Below is a small trained network, with its code and all its weights. Each question gives an input and a class and asks what happens when units are switched off, that is, made to give their printed mean instead of their output.

import numpy as np


def w(rows, s, z=0):
    codes = np.array(rows[::2]) - 128.0
    scale = np.full(codes.shape[1], s)
    scale[-1] = z or s
    return codes * scale


def f(y):
    return np.maximum(y, 0)


def log_softmax(a):
    a = a - a.max(-1, keepdims=True)
    return a - np.log(np.exp(a).sum(-1, keepdims=True))


def net(x, mask):
    res = np.array(x, float).reshape(1, 4) / 4 @ E
    y = f(res @ A[0][:, :-1].T + A[0][:, -1])
    res = res + np.where(mask, y, B[0][:, -1]) @ B[0][:, :-1]
    return log_softmax(res[-1] @ U[:, :-1].T + U[:, -1])


A, B = {}, {}
E = w([
[129,135,127,130],'x0',
[134,110,154,115],'x1',
[199,145,55,54],'x2',
[251,98,144,184],'x3',
],0.011)
A[0] = w([
[105,101,144,181,151],'neuron 0',
[97,139,182,202,167],'neuron 1',
[94,156,206,255,221],'neuron 2',
[166,120,45,113,236],'neuron 3',
[229,124,138,197,61],'neuron 4',
[217,109,128,171,46],'neuron 5',
[202,174,190,197,37],'neuron 6',
[209,177,89,36,245],'neuron 7',
[132,115,169,116,122],'neuron 8',
[79,160,217,232,159],'neuron 9',
[143,88,215,89,60],'neuron 10',
[197,167,78,31,239],'neuron 11',
[31,187,150,13,2],'neuron 12',
[95,96,131,222,216],'neuron 13',
[169,121,92,59,202],'neuron 14',
],0.0096,0.0008)
B[0] = w([
[151,144,124,89,180],'neuron 0',
[172,137,180,95,210],'neuron 1',
[179,182,173,99,254],'neuron 2',
[164,175,153,109,204],'neuron 3',
[94,52,83,200,239],'neuron 4',
[73,95,87,176,221],'neuron 5',
[47,60,78,167,213],'neuron 6',
[158,148,166,86,246],'neuron 7',
[115,164,142,141,145],'neuron 8',
[141,149,168,48,250],'neuron 9',
[165,113,124,140,158],'neuron 10',
[161,179,193,87,245],'neuron 11',
[2,34,68,242,253],'neuron 12',
[182,204,135,70,205],'neuron 13',
[134,143,154,94,203],'neuron 14',
],0.0087,0.0081)
U = w([
[191,163,155,2,254],'0',
[124,78,80,212,2],'1',
],0.016,0.00047)

Each question gives the input, the list of numbers given to net, and the class t.
The units are the neurons (one row each of A and B). Each row of codes is followed by its name. A weight is (code - 128) times the scale printed after its matrix; where a second scale follows, it is the last column's (A, B and U).
mask holds one flag per neuron, in row order. A switched-off neuron (its flag False) gives its mean, the last column of its row in B, instead of its output. The means were averaged over made-up inputs and are rounded, as every weight is.
A unit's drop is (log p(t) with every unit on - log p(t) with that unit switched off) / (log p(t) with every unit on - log p(t) with every unit switched off).
The circuit of an input: a set's keep is (log p(t) with only the set's units on - log p(t) with every unit switched off) / (log p(t) with every unit on - log p(t) with every unit switched off). Starting from the 12 units with the biggest drops (on a tie, the unit counted first), units are removed one at a time, each time the one whose removal leaves the highest keep (on an exact tie, the one counted first), for as long as the keep stays at least 0.8.
units of the circuit, in order: the units of the circuit, biggest drop first
top k neurons: the k neurons with the biggest drops, biggest first
drop of u: that unit's drop, to one decimal
input [0,-3,-3,2], class 0: units of the circuit, in order : [neuron 12]
input [1,-4,-2,-3], class 1: top 3 neurons : [neuron 11; neuron 12; neuron 7]
input [2,-1,3,4], class 1: top 2 neurons : [neuron 4; neuron 9]
input [-8,8,-5,5], class 0: top 2 neurons : [neuron 12; neuron 9]
input [1,-3,-5,5], class 0: top 4 neurons : [neuron 12; neuron 2; neuron 9; neuron 13]
input [-7,2,-8,-8], class 0: top 2 neurons : [neuron 9; neuron 2]
input [3,1,-7,7], class 0: top 3 neurons : [neuron 9; neuron 2; neuron 12]
input [7,-6,6,8], class 1: top 3 neurons : [neuron 4; neuron 5; neuron 6]
input [7,0,4,-5], class 1: top 4 neurons : [neuron 12; neuron 9; neuron 2; neuron 13]
input [8,7,2,3], class 1: top 2 neurons : [neuron 9; neuron 2]
input [0,-8,-2,-7], class 1: drop of neuron 12 : 0.2
